The rows lie along a hidden order. The number after each row says roughly how far along it the row is, from 0 to 10. A new part has a new order.
In the rows, 128 means zero.
[188 133  99 117 181 141 130 161 127 138 106 127 135 129  95 129 130  90
 163 107 127 123 128 102 110] => 5
[168 128 148 136 129 138 143 157 123 137 104 127 128 124 130 134 129 130
 160 107 123 158 123 152 117] => 2
[254 132 132 115 184 131 140 147 120 104 139 123 151 158 122 134 129 134
 110  96 137 138 116 122 115] => 4
[186 129 147 119 128 122 145 163 125 140 125 128 129 126 102 128 127 122
 163 109 127 157 122 148 119] => 2
[151 124 137 156 162 143 115 138 131 140  97 126 127 123 126 132 122 127
 157 119 127 126 135 139 132] => 1
[133 152 149 139 187 127 149 147 117  97 109 120 154 162  25 130 125 133
 119  97 132 181 116 144  98] => 2
[204 153 144 134 140 138 133 105 114  81 109 117 144 178  62 127 128 133
 112 110 140  99 112 119 122] => 0
[135 131 149 129 120 141 120 173 135 171  96 140 114  88 132 129 116  83
 133 117 121 145 128 133 121] => 0
[195 133 133 116 129 135 132 162 124 144 131 128 132 128 100 130 132  90
 160 100 131 118 127 139 120] => 0
[219 132 140  90 203 124 144 134 114  79 123 119 158 174  75 136 129  99
 119  72 147 159 139 128 126] => 5
[128 128 127 133 128 149 126 155 129 133 104 122 143 126 127 133 146  86
 161 115 127 244 123 151 130] => 10
[153 131 145 129 134 129 147 152 122 105 111 120 139 158  74 134 147 134
 154 101 136 133 114 120 105] => 8
[126 123 130 146 178 161 149 145 121  82 136 112 158 168  82 127 124 107
 114  97 136 255 119 126 121] => 10
[211 128 137  96 192 129 164 142 119  87 118 114 157 186 113 134 132 143
 152  79 143 152 112 131 125] => 1
[109 131 132 120 136 141 155 152 120 105 116 124 150 149  92 129 129  95
 121  69 136 163 114 122 103] => 4
[250 132 152 111 130 133 142 151 125 124 136 124 142 144  88 129 131  88
 134  99 137 139 123 126 116] => 5
[128 127 141 153 120 141 120 131 131 137 100 128 138 132  75 127 125 125
 158 115 123 158 128 155 115] => 4
[228 130 149 111 182 140 141 148 122 112 136 120 143 148  84 134 125 133
 158 113 139 139 112 121 124] => 1
[143 136 142 100 180 127 152 124 125 139 110 127 125 144 118 130 132  92
 143 119 139 122 125 147 135] => 5

Part 2:
[128 124 127 133 146 132 110  87  87 130 160 182 175 125 107 105  40 108
 117 132 140 162 184 149 114  87  55  79 129 163 156 148 143 140 139 121
  95 104 125 159 191 154 117  79  99 125 159 152 159 153 142 142 121  54
  80 110 125 163 159 169] => 10
[ 92 126 130 133 144 151 184 167 119 112  93  96 136 145 154 134 131 127
 132 123 122 121 127 139 156 139  85  67 106 131 153 166 155 153 131 120
 103 102 110  82 140 195 172 222 138 110  84 106 105 110 119 129 145 183
 154 122 108 109 136 153] => 6
[145 130 123 117 108 119 109 129 163 136 150 115  77 116 133 147 255 148
 124 105 119 114 102 111 122 149 189 196 143 104  70  81 123 130 129 144
 153 153 143 144  95  84 115 106 156 151 140 120  93 112 128 135 129 148
 152 140 157 121 111  87] => 1
[122 133 143 147 133 114 106 119 124 135 129 139 158 132 113 103   1 104
 142 188 156 146 130 113 106  97 100  83 118 162 198 192 156  97 102  88
 112 125 131 137 120 153 138 137 111 108 124 145 197 171 126  97  99  53
 122 135 144 148 143 172] => 10
[117 115 121 119 125 145 172 160 145 129 132 124 100 115 116 132 217 152
 123 110 118 120 151 153 153 140 124 125 117  79  78  79 125 168 167 182
 147 112 110  87  89 101 118 135 160 161 163 133  84  77 116 142 149 159
 116 117 110 122 127 122] => 1
[104 121 126 140 168 151 153 106  83 114 123 150 161 130 119 120 121 129
 123 119 130 150 176 150 122  89  51  74 123 175 166 158 156 154 140 108
  85  97 111 134 202 199 148 126 114 122 127 121 112 113 133 150 141 110
  79 110 116 153 157 163] => 9
[107 141 148 155 141 125 113 104 100 117 114 128 159 150 169 142  80  93
 118 109 138 147 137 130 134 139 114 121 113 128 134 158 151 138  95  82
  89 133 139 158 191 162 148 144 106 107  84  96 132 201 159 159 128 121
 109 120 108 109 128 131] => 9
[ 93 111 121 132 144 135 148 162 164 134  98  96  84 114 142 154 248 156
 139 135 124 111 103 108 113 145 188 171 129  70 108 128 145 140 136 129
 127 127 124  97  80  88 140 230 190 158 124  86  88  69 118 112 128 162
 185 151 159 116  98  89] => 0
[138 143 138 124 110 119 113 133 145 131 147 163 178 137 111 102   1  93
 138 165 157 155 146 134 129 111  63  70 109 166 171 162 136 121 107 115
 141 140 130 122 131 133 128  87  94 106 132 176 207 195 131  90  93  67
  92 118 121 144 161 171] => 10
